k708: | -0.81 | -3.58 | -2.39 |  0.66 |  0.37 | -4.22 | -0.21 | -0.73 |  1.38 |  7.19 | -1.32 | -3.59 |  5.45 | -1.75 |  1.23 | -2.84 | -3.09 | -0.52 |  5.01 |  0.97 | -2.47 | -1.28 |  0.24 |  0.56 |  1.41 | -0.39 |  0.98 | -2.41 | -0.56 | -3.43 | -1.52 | -1.30 |  1.82 | -3.91 | -0.52 | -2.37 | -3.25 |  0.73 |  1.68 |  0.15 | -2.97 |  1.50 |
k821: | -0.81 | -3.58 | -2.39 |  0.66 |  0.37 | -4.22 | -0.21 | -0.73 |  1.38 |  7.19 | -1.32 | -3.59 |  0.37 | -1.28 |  1.23 | -2.84 | -3.09 | -0.52 |  5.01 |  0.97 | -2.47 |  2.90 | -1.29 | -1.12 | -2.34 |  0.84 | -2.09 |  3.83 |  0.45 |  5.43 |  3.05 |  3.45 | -2.42 |  8.14 |  1.19 |  4.76 |  5.71 | -0.51 | -1.75 | -0.02 |  4.71 | -3.84 |
k986: | -5.27 | -0.30 |  2.08 | -0.63 | -0.01 |  3.92 | -2.19 |  3.48 | -0.23 | -1.63 |  1.05 |  0.52 |  2.64 | -2.35 | -1.09 |  3.15 |  3.26 |  3.46 | -1.48 | -2.04 | -4.20 |  2.63 |  2.00 | -2.99 | -4.36 |  1.05 | -2.09 | -0.40 |  0.52 | -0.19 |  1.73 |  3.45 |  3.09 |  2.67 | -2.92 | -2.40 | -3.11 |  3.25 |  2.14 | -0.64 | -5.14 | -2.87 |
k183: |  0.27 | -3.49 | -2.61 |  0.70 |  0.37 | -4.38 |  0.05 | -0.95 |  1.38 |  7.20 | -1.46 | -3.63 |  5.46 | -1.40 |  1.23 | -3.09 | -3.34 | -1.58 |  4.98 |  1.14 | -1.35 |  2.85 |  0.46 | -0.32 | -1.62 |  0.97 | -1.50 |  3.82 | -0.03 |  5.48 |  0.38 |  3.25 | -2.56 |  8.11 |  1.31 |  4.85 |  5.75 | -1.10 | -2.26 |  0.35 |  4.75 | -3.79 |
k990: | -0.87 |  1.95 |  2.28 | -0.55 | -0.21 |  3.48 | -0.79 |  0.63 | -1.08 | -4.23 |  0.97 |  2.06 | -2.02 | -0.71 | -0.95 |  2.95 |  2.94 |  1.56 | -3.12 | -1.72 | -0.89 | -0.88 |  0.88 | -1.14 | -1.07 | -0.13 |  0.02 | -2.23 | -0.07 | -3.34 | -0.97 | -0.73 |  2.41 | -3.63 | -1.47 | -3.37 | -4.35 |  2.17 |  2.15 | -0.18 | -4.59 |  0.83 |
both k183 k986: 
| 3.25 |
both k990 k986: 
| 3.48 |
order: | -2.92 | -2.40 | -3.11 |  3.25 |  2.14 | -0.64 | -5.14 | -2.87 | -5.27 | -0.30 |  2.08 | -0.63 | -0.01 |  3.92 | -2.19 |  3.48 | -0.23 | -1.63 |  1.05 |  0.52 |  2.64 | -2.35 | -1.09 |  3.15 |  3.26 |  3.46 | -1.48 | -2.04 | -4.20 |  2.63 |  2.00 | -2.99 | -4.36 |  1.05 | -2.09 | -0.40 |  0.52 | -0.19 |  1.73 |  3.45 |  3.09 |  2.67 |
k986
q: | -0.87 |  1.95 |  2.28 | -0.55 | -0.21 |  3.48 | -0.79 |  0.63 | -1.08 | -4.23 |  0.97 |  2.06 | -2.02 | -0.71 | -0.95 |  2.95 |  2.94 |  1.56 | -3.12 | -1.72 | -0.89 | -0.88 |  0.88 | -1.14 | -1.07 | -0.13 |  0.02 | -2.23 | -0.07 | -3.34 | -0.97 | -0.73 |  2.41 | -3.63 | -1.47 | -3.37 | -4.35 |  2.17 |  2.15 | -0.18 | -4.59 |  0.83 |
k990

k167: | -2.43 |  1.95 | -1.98 |  0.16 |  0.82 |
k193: |  0.82 | -1.98 |  6.63 | -2.42 | -0.10 |
k242: |  0.83 |  0.90 | -2.42 |  2.38 | -1.97 |
both k242 k193: 
| -2.42 |
both k193 k242: 
| -2.42 |
q: | -2.43 |  1.95 | -1.98 |  0.16 |  0.82 |
k167
q: |  0.82 | -1.98 |  6.63 | -2.42 | -0.10 |
k193

k193: |  3.85 | -2.75 |  4.53 | -0.09 | -3.18 |  1.47 |  6.12 |
k325: |  1.13 |  1.75 | -3.28 | -4.38 | -4.88 | -0.50 | -0.45 |
k242: | -7.78 | -4.04 |  5.15 |  7.13 |  8.00 | -4.18 | -7.32 |
k821: |  3.95 |  1.77 | -3.41 | -0.93 | -0.07 | -0.09 |  0.61 |
k708: |  3.85 | -2.75 | -1.75 | -0.09 | -3.18 |  1.47 |  4.18 |
k986: |  0.37 | -3.73 |  4.30 |  5.54 |  5.99 |  0.72 | -0.53 |
k506: |  5.34 | -0.09 |  0.52 |  3.31 |  2.92 | -1.30 | -1.65 |
k365: |  2.28 |  0.09 |  1.00 | -1.34 | -3.07 | -3.88 |  6.12 |
k183: | -3.73 |  0.73 | -0.53 |  5.99 |  4.30 |  0.37 |  5.54 |
k990: |  2.28 |  0.09 |  1.00 | -1.34 | -3.07 | -3.88 | -3.10 |
order: | -3.73 | -0.53 |  0.37 |  0.72 |  4.30 |  5.54 |  5.99 |
k986
order: | -2.75 |  4.53 | -0.09 | -3.18 |  1.47 |  6.12 |  3.85 |
k193
both k365 k193: 
| 6.12 |

k325: |  3.04 |  2.22 |  6.87 |  2.57 | -1.76 | -0.22 |  1.46 |
k506: |  1.09 | -3.05 | -0.03 |  0.03 |  2.76 | -4.18 |  6.74 |
k365: | -0.22 | -1.76 |  1.46 |  2.22 |  3.04 |  2.56 |  6.87 |
k821: |  0.61 |  2.57 |  2.56 |  3.13 |  3.11 | -6.55 |  6.34 |
k990: |  0.24 | -2.31 |  0.26 |  1.57 |  2.75 |  0.60 |  7.68 |
k889: | -4.99 |  2.74 |  6.74 |  1.12 |  6.18 |  0.81 | -0.10 |
both k889 k506: 
| 6.74 |
both k506 k889: 
| 6.74 |
order: | -0.22 |  1.46 |  3.04 |  6.87 | -1.76 |  2.57 |  2.22 |
k325
both k821 k365: 
| 2.56 |
order: |  2.22 |  6.87 |  3.04 | -1.76 |  2.56 | -0.22 |  1.46 |
k365

